Where the symbols take the units:
* | & @ + * ^ §
DS | QJ JQ MJ RF NJ CQ
PP | ZQ MS NS TB LH TC
MJ | NL NJ BN LQ FM LM
FT | GJ TN MH CT FL DG
MT | GG ZB DH FD QQ JN
TD | QN RD MT BL ZB QP
MD | RF TJ JP JQ SD QZ
QZ | SD GZ MN QC HF ZR
FL | MM DZ JL FT BF BC
BF | BT BN RQ FL GL HP
JN | QQ RZ ZC NR SR BL
LL | DZ HR BC FM ZH QJ
CH | LJ DR ZD TC NQ ZZ
ZQ | LZ JZ HS ZD SL LH
MH | JF FL MS BT JL CD
NB | LG NR FB QQ GH QN
JT | ZC BL NG QN FD MP
NJ | HM MD FM DS JP NC
DH | GZ QQ ZR LG CN ZC
SD | DS MR HR MD CQ HF
CJ | MS CD TC RQ GR MM
NR | MT QP GH MP JN FC
RD | FC LJ ZB NS MB ZD
ZR | HF CN JQ DQ HD HJ
HD | QM FB MD ZR TJ QL
GN | RD CH QP DP ZD TB
DZ | CT MJ BF TN BN ZH
TC | LH GR GN PM CH GS
QQ | NG MP CN MT NB SR
LJ | BZ PM MB LH DP NQ
ZH | BN LM HP LL ZF HM
MS | JZ JL LH ZZ DL GR
FB | DQ GH TJ CN QD GG
FC | JN BZ JT HS BL MB
HS | NR SL QN RZ FC RD
NQ | DP JF ZQ CH JZ MS
ZB | JT MB QQ TD MP RZ
BC | BF ZH RH DG HP NL
MR | JQ HJ CQ TJ QC LB
QC | MD QL NC MR QZ DQ
NS | HS LH TD BZ RD GN
GS | CH BT TB JF ZZ RQ
GR | DL RH CH CJ DR BT
JZ | GN GS SL NQ TB DL
NL | HP HM FT SF TN FM
RF | SG MZ LQ PR DS SD
JL | GS BF DL MH RQ RH
HG | FB QN QL ZC GG MT
ZF | DG SG JD ZH SF LQ
QJ | ZH PR NL SG HM NJ
DG | FL LL CD BN BC SF
BL | SR NS FD FC TD LZ
FD | HG TD LG JT MT NR
QN | GH FC GG SR JT ZB
QP | ZB ZD JN LZ RZ BZ
ZZ | NQ MH PP GS MS CJ
TN | JD LQ FL NL DZ LL
GZ | MR NG HF QL LB CN
GJ | CJ JD JF RH MM FL
BZ | RZ PP BL SL NS DP
RQ | ZZ GL PM JL CJ GJ
RH | RQ HP DR CD GJ FT
MZ | MN ZR DS QM JQ MR
LM | FM NC ZF HR SG RF
CN | LB NB HD DH FB HG
LH | SL DL RD PP LJ CH
JD | CD SF MM HP CT DZ
BN | FT FM GL DZ DG ZF
HM | ZF RF TN QJ LQ JP
CD | JL BC GR GL RH CT
LZ | TD GN NR MB QP SL
HR | MJ CQ ZH JP LM PR
LG | QL MT DQ NG DH GH
QL | TJ GG QZ HJ GZ DH
BT | DR FT ZZ MM MH GL
HF | CQ LB PR QZ QM HD
MB | BL DP MP RD LZ ZQ
JP | LQ SD LL NJ HR MN
LQ | SF DS DZ HM MJ HR
GG | QD JT GZ HG NG QQ
MP | FD LZ NB ZB NR HS
JF | TC MM JZ DR GS JL
QD | ZR ZC MR FB HJ NG
PR | LM QM HM MN RF MD
DP | NS TC LZ LJ GN JZ
GL | MH DG CJ BF CD JD
SF | BC QJ CT ZF NL MJ
GH | DH JN QD NB ZC JT
NG | HJ FD LB GG LG NB
CT | RH NL BT JD FT BN
LB | QC LG QM GZ DQ FB
PM | PP CJ DP DL TC JF
HP | GL ZF GJ BC JD TN
ZC | CN SR HJ GH HG FD
SR | NB HS HG JN QN TD
QM | NC DQ RF HF MZ TJ
FM | TN JP DG MJ LL SG
HJ | HD HG QC QD QL LG
TB | ZD ZZ BZ JZ PP PM
DQ | QZ DH MZ LB ZR QD
ZD | MB NQ RZ GN ZQ PP
MN | HR HF QJ NC PR JQ
SG | LL MN SF LM QJ DS
RZ | MP ZQ SR QP HS NS
SL | QP TB FC ZQ BZ LJ
CQ | NJ QC LM SD NC QM
JQ | PR HD NJ MZ MD QC
TJ | MZ QD SD HD MR GZ
DR | PM GJ NQ GR JF MH
NC | JP QZ SG CQ MN MZ
DL | TB RQ LJ MS PM DR
MM | GR CT GS GJ BT BF

The rows follow the links: the fewer symbols apart two units are, the more alike their rows tend to be.

Each row is also shifted at random along 6 hidden directions that mean nothing.

Known rows, each with its unit:
[ 112  -26  -50  -42  -73   49   73  -34  -13   95   41  -19    7   22  -13   14   19  161   81  -17  -27  -74   34   44   37]: BN
[ -15   35   64   32   70  -36  -13   19  -15  150  -37  -13   29   20  -49   -4    4  145  -69   53    4  -19  -57  -80 -192]: NG
[ -72  -35  -52  127  -31   43    9   12  -28   27   36    5    8   12   24    0   99 -119   22  -39   15   14   46   46 -119]: RQ
[ -73  -41  -42  167  -26   40  -19  -14  -64   10   58  -34  -31  -67   24   34 -181  -49   37  -55  -23   57   15   68 -148]: BC
[ -36  -10  -60   51  -70  -53  -46  -36  -31  -52   31   16  -30  -33   78    1 -112  103  -83  -36  -10   48   45   74  113]: BF
[ -16  -23  -52   18  -48   91   43    7   -7 -130   42   -4    7   65    3   -2  113  -99   25  -39    8  -15   57   49  -41]: MH
[ -69   19   12   63   26  -73  -40   23   21  -32  -28   48   24   53   41  -44  130    5 -111   22   44   19   15  -22   36]: LZ
[  35   42   54   20   41  -38  -27    7  -14   79   -2  -11   -9   22  -20   22  123   43    3   20  -32    2  -54  -47   24]: ZR
[ -87   -4  -54   44  -55  -57  -64  -11  -25   33    4   33  -15  -42   75  -10   31  -27 -100  -24   14   56   41   48   28]: JL
[  65  -13  -37  -67  -58   57   34  -18  -18   87   28  -24  -16  -18  -15   34   73  -28   83  -25  -36  -29   10   28    6]: NL
[  76    2   50   34   56   12   37   13   26   24    7   -8    7   39  -36    9   86  -21  126   18   -9  -39  -30  -36   72]: FB
[  29  -19   33  -23   54   35   69   19   52  -54  -31    4   41   31  -48  -30  -96   14   59   32   42  -56   -1  -35  -43]: NR
[ -13  -42  -56   78  -42  -18   21    1   23   62   14   44   15   -2   56  -27  103  -68   58  -23   37  -15   63   53  107]: MS
[ -54   49   65   45   66  -35  -50   19   -4 -233   -8   -3   -2   79   -6  -12  -24   59 -135   26    4   44  -31  -47  -12]: ZC
[  29   17   41   18   47  -46    2   19   44  -27  -20   33   18   51    4  -26  129   -6   19   28   25  -19  -10  -36  144]: FD
[  67  -24  -49  -91  -71    9    7  -32    2   67   17   -3  -38  -87   27   26  -36  -62   97  -33  -30    1   18   53  166]: TN
[  74   -2    7   41  -12    2   -6  -26  -15  -82   54  -19  -51  -16   18   43  -37  -11  104  -34  -54   21  -14   38  200]: RF
[ -13  -16  -54 -120  -65   75   12  -10    6 -203   17   -5  -22  -14   12    7  -27 -166    0  -44   -6   22   43   53   55]: CD
[ -17  -19  -56  -58  -66   24    9  -25   -7 -116   11    1   -2   -5   25  -11 -140   79  -72  -22    8    2   49   52    1]: MM
[  -4  -28  -13   49   14   21   62   31   33  165  -21   27   61   49  -21  -40  180  -24   54   23   56  -71   32  -20 -109]: ZQ
[  57  -42  -60  -58  -64   89   85  -11    4   59   23  -10   22   17  -23    0   44   -1   89  -19    4  -68   50   40  -49]: RH
[   9    1  -21  -31  -34   34  -11   -9  -43  119   21  -33  -29  -53  -12   45   42  -67   38  -26  -45   16  -18   14  -82]: LL
[ -39   21   63  276   88  -31  -22   20  -59  109   33  -31   10   61  -27   18   25  157  -12   19  -17   10  -50  -40 -208]: HJ
[   2  -46  -39   12  -24  -34   36   -8   45   33  -21   43   32  -27   36  -49 -121   65   19    5   56  -35   58   34   92]: PP
[   3   50   24  -53   -6  -39  -64  -18  -53   62    0  -31  -32  -27   -9   39  -27  125 -105    8  -53   37  -51  -23  -57]: PR
[ -37  -37  -24  -76   -1   16   20   13   64  -74  -43   36   18  -49   13  -40  -88 -185   37    0   54    0   35    9   50]: GN
[  31    9  -57  -74  -89  -28  -20  -33  -12  -42   23   17  -20    9   55   -1   69   92  -72  -21  -18    5   44   49  169]: FT
[  43   18   57  -49   53   18   13   -2    6  -97  -12  -31   -5    8  -53   12 -176   94    3   26  -18  -10  -48  -40  -29]: GZ
[  -7  -15  -30  -74  -24  -15   13   13   58  -20  -32   55   22    7   35  -44  142 -132    7    3   49  -20   46   10  143]: LH
[-119   12  -47   31  -46  -68  -87    3  -21   11  -10   40  -16  -33   82  -17  114 -101 -141  -20   20   74   34   31   18]: DR
[   2  -21  -32   36  -41   23  -17  -22  -33  -17   45  -21  -49  -67   27   41  -59 -110   76  -50  -41   45    6   58   67]: ZF
[ -30  -25  -14   24    6    1   32   16   36  -29  -19   30   40   28    7  -43   -4   -5  -12   11   55  -26   40    3  -19]: ZD

In each set, the symbols that take the first to the second take the third to the fourth, perhaps in another order. Give the fourth.
Answers are names.
A [ -80  -34  -43  150  -13   33   19   14  -18  -34   28    8   26   48   20  -22   10   -7  -24  -20   38   -2   52   38 -144]
B [ -48  -28  -18   59    3   58   48   17   20 -224   12   12   35   88   -1  -39  -61    2  -29   -6   49  -17   53   23  -61]
C [ -27   72   68 -103   47  -26  -66    9  -18  -94  -34  -25  -16   15  -38   17  -15   40 -144   34  -28   41  -70  -74  -81]
D QM

A [   3  -31  -55   96  -55   50   51  -10  -22  -71   54    1   19   83   17  -11   34  110   -4  -29   10  -35   66   60  -39]
B [ -99    2  -31  158  -18  -82  -67   13    9 -163   21   68  -11   51  111  -38  175 -103  -88  -30   39   71   59   50  207]
C [ -38   48   -5   48  -40  -93 -117  -34  -61  -63   37    0  -67  -31   74   37   24   50 -122  -29  -58  102  -18   33  160]
D JD

A [  57   43   51 -163   35  -58  -15   14   58   36  -64   35   15   14  -13  -20  166  -26  -24   50   12  -26  -36  -73  155]
B [  79    2   45   80   44  -47    7   -3   13   89   12    2   -9    4   -2   15   45   52  108   14  -18  -21  -33  -19  151]
C [  75   15   34 -179   17   17    7  -21    8   34  -30  -39  -21  -78  -56   26 -197   41   35   21  -36  -13  -57  -36    2]
D JP

A [ -31  -70  -20   95   30  -30   53    5   29  321  -47   18   60 -102   -9  -43 -239   92   82   27   69  -55   20   -2 -182]
B [  -8  -13  -46 -219  -55  -12   -1   -8   61  -60  -60   45   11  -56   29  -43  -43 -109  -50    6   44   -3   42   14  134]
C [  -4  -30  -53   45  -52   49   18  -10  -32   51   39  -17  -10  -15   12   21   24  -43   51  -39  -17    2   30   53  -51]
D LL

A [ -91   -6  -44  153  -37  -32  -46  -13  -87  258   24  -18    0  -42   26   16   -4  130  -96  -18  -13   32   10   28 -261]
B [ -11  -52  -32   52   -1   48   72   15   37  -22    1   21   40   25   -3  -36  -15  -56   79   -5   53  -49   54   24  -32]
C [ -54   19  -23   48  -36  103    1    5  -77 -173   64  -51  -11   94  -25   32   62   24 -102  -37  -38   25   14   27 -239]
D CH

A [ -79   -5  -30  161  -25   -4  -63   -5  -77  101   51  -24  -42  -56   38   46   35  -92    2  -49  -43   77   -4   44 -110]
B [  85   -3  -41 -133  -79  -28  -13  -46    6   21   12    7  -45  -77   41   22  -33    7   45  -28  -39    7   15   48  262]
C [ -78   47   45    9   40 -106 -132   -6  -46  164  -35  -15  -53 -135   22   41  -83  -57  -84    6  -41  106  -82  -40  -47]
D QC

A [  -5  -10  -60   14  -67  -25    2  -16  -21  140   14   18   14    7   36  -11   93  118  -53  -10    8  -22   44   37   -9]
B [ -36  -16   -8 -127   13   51   37   40   55   42  -60   23   41  -10  -36  -34  112 -225   27   21   52  -32   16  -39 -107]
C [ -11   29   69   22   83   55   14   42  -18   71  -14  -40   19   45  -86   23  118  -55   20   31  -16  -18  -67  -81 -252]
D JP

A [  25   20   45  -32   39   13  -17    1  -14   22   -3  -34  -26  -39  -39   37  -52  -42   41    5  -41   18  -57  -35  -37]
B [  10   33   40   52   24  -23  -57   -6  -22 -169   35  -18  -54   15   16   36   10  -46   -2  -19  -51   63  -40    0  144]
C [-153    9   18  276   54  -91  -91   38   -8 -111   13   50   -6   43   83  -27  144 -145  -77  -15   39   94   16   12   50]
D HS

A [ -99  -21  -47   73  -27    7  -20   13  -14   -4    5   18    6  -16   35  -17   28 -115  -42  -26   28   37   43   38  -89]
B [  -3  -29  -43  -18  -28   42   70    4    9  127  -14    8   59   38  -24  -34   24  109  -17   16   46  -74   46    4 -181]
C [  34   -6  -50 -175  -71   87   43   -6   -4   11    0  -16    7    2  -31   10   68  -47    0  -13  -11  -38   24   15  -78]
D RH

A [ -22   21   37  180   32  -65  -75  -13  -47  -79   52  -16  -57  -16   42   42  -61   18    4  -25  -49   82  -36   16  113]
B [ -52    9   62  152   88    8  -29   26  -25  -27   12  -30  -17  -10  -26   27  -61 -100   46    0  -17   49  -54  -32 -120]
C [   6  -38    2   59   19   49   -2   -8  -27  105   29  -46  -53 -139  -20   60 -163 -219  197  -43  -49   44  -40   25  -44]
D QC

A [  13   28   51   61   47  -44  -48    8   -2  -33    8   -1  -36   -9   10   26   78  -97   47   -2  -31   44  -46  -18  142]
B [ 130  -12    2    7  -16   85   76  -17  -16  -16   62  -44  -13   54  -46   42   46   66  153  -21  -55  -59   -8   18   48]
C [  56  -12  -27 -145  -49  134   56  -16  -13 -167   34  -50  -23    3  -50   36  -78  -86   63  -34  -41  -17   11   31  -50]
D MH

A [ -25   68   46 -166   17   11  -63    2  -48    8  -30  -49  -26  -26  -54   42  -11    8 -140   20  -55   42  -78  -67 -185]
B [  86  -34  -21   61  -30   95   63  -18  -24  -60   76  -43  -26   19  -22   45  -18  -30  172  -46  -48  -24   11   54   44]
C [  10   -4   26 -125   37   12   42    5   57  -92  -60   10   44   10  -40  -47 -214   99  -48   48   49  -46   -3  -43  -54]
D HG

A [  76   24    5 -103  -25  120   57   -7  -39  -79   40  -64   -1   81  -82   40   41   96    6   -4  -56  -50  -19  -13 -156]
B [ -29   49  -16  -83  -53  -14  -64  -19  -65   16    9  -26  -29    1   10   30   55  100 -163   -6  -44   39  -17   -2  -88]
C [ -59   29   59  135   73  -79  -80   20  -11   26   -6    7  -26  -25   23   14   46  -94  -10    8  -11   71  -52  -36   36]
D ZR

A [ -26   28   56   20   60  -67  -67    7    4   -1  -27    2  -27  -55    7   12  -68  -58  -13   16  -13   56  -55  -39   61]
B [  84   40   28  -56  -12  -39  -23  -32  -18  -61   22  -16  -31   28    2   26  -15  189  -40    7  -50    2  -29   -6  159]
C [ -52  -33  -52  108  -36  -43   -5   -3   -6  123    5   34   17  -20   56  -27   24   21  -14  -16   36    2   50   43   -3]
D BZ

A [  60    2  -41 -235  -69  124   60   -5   -2  -46    3  -33    4   23  -57   18   95  -74   12  -14  -25  -50   16    6  -92]
B [  20   37   37  -50   21  -23  -44   -8  -25   63   -9  -26  -32  -46  -20   38  -28   12  -12   10  -46   28  -60  -33   -8]
C [  -8   45    1  -33  -27   46  -33   -5  -62 -119   41  -42  -36   50  -17   45  113  -10  -79  -24  -61   39  -20    3  -74]
D QD

A [ 134  -12   34  -75   34   -6   92   -3   70   51  -32   18   48   53  -45  -35  -27  184   89   53   31 -111   -2  -42  121]
B [  72  -33   39   54   61    5   67   -1   44   -6   -7   -1   25    0  -37  -16 -218  115  120   27   24  -55  -12  -19   37]
C [  14  -54  -63  128  -55   56   57  -11   -6  -88   68    5    3   43   33   -6    0   -2   89  -48   10  -21   72   83   58]
D RQ

A [  12   18   64   78   81   70   45   43    5 -106   16  -23   24  124  -69    6  159  -57   54   21   -3  -34  -33  -54 -121]
B [   5  -28   -6   32   17  -13   41   16   54   -9  -20   44   38   30   13  -44   46  -32   50   13   55  -40   34    0   79]
C [  39   10  -20 -106  -48   44   -9  -15  -22  -27   20  -24  -39  -28   -5   43   61  -99   31  -28  -50   18   -9   20   52]
D QC

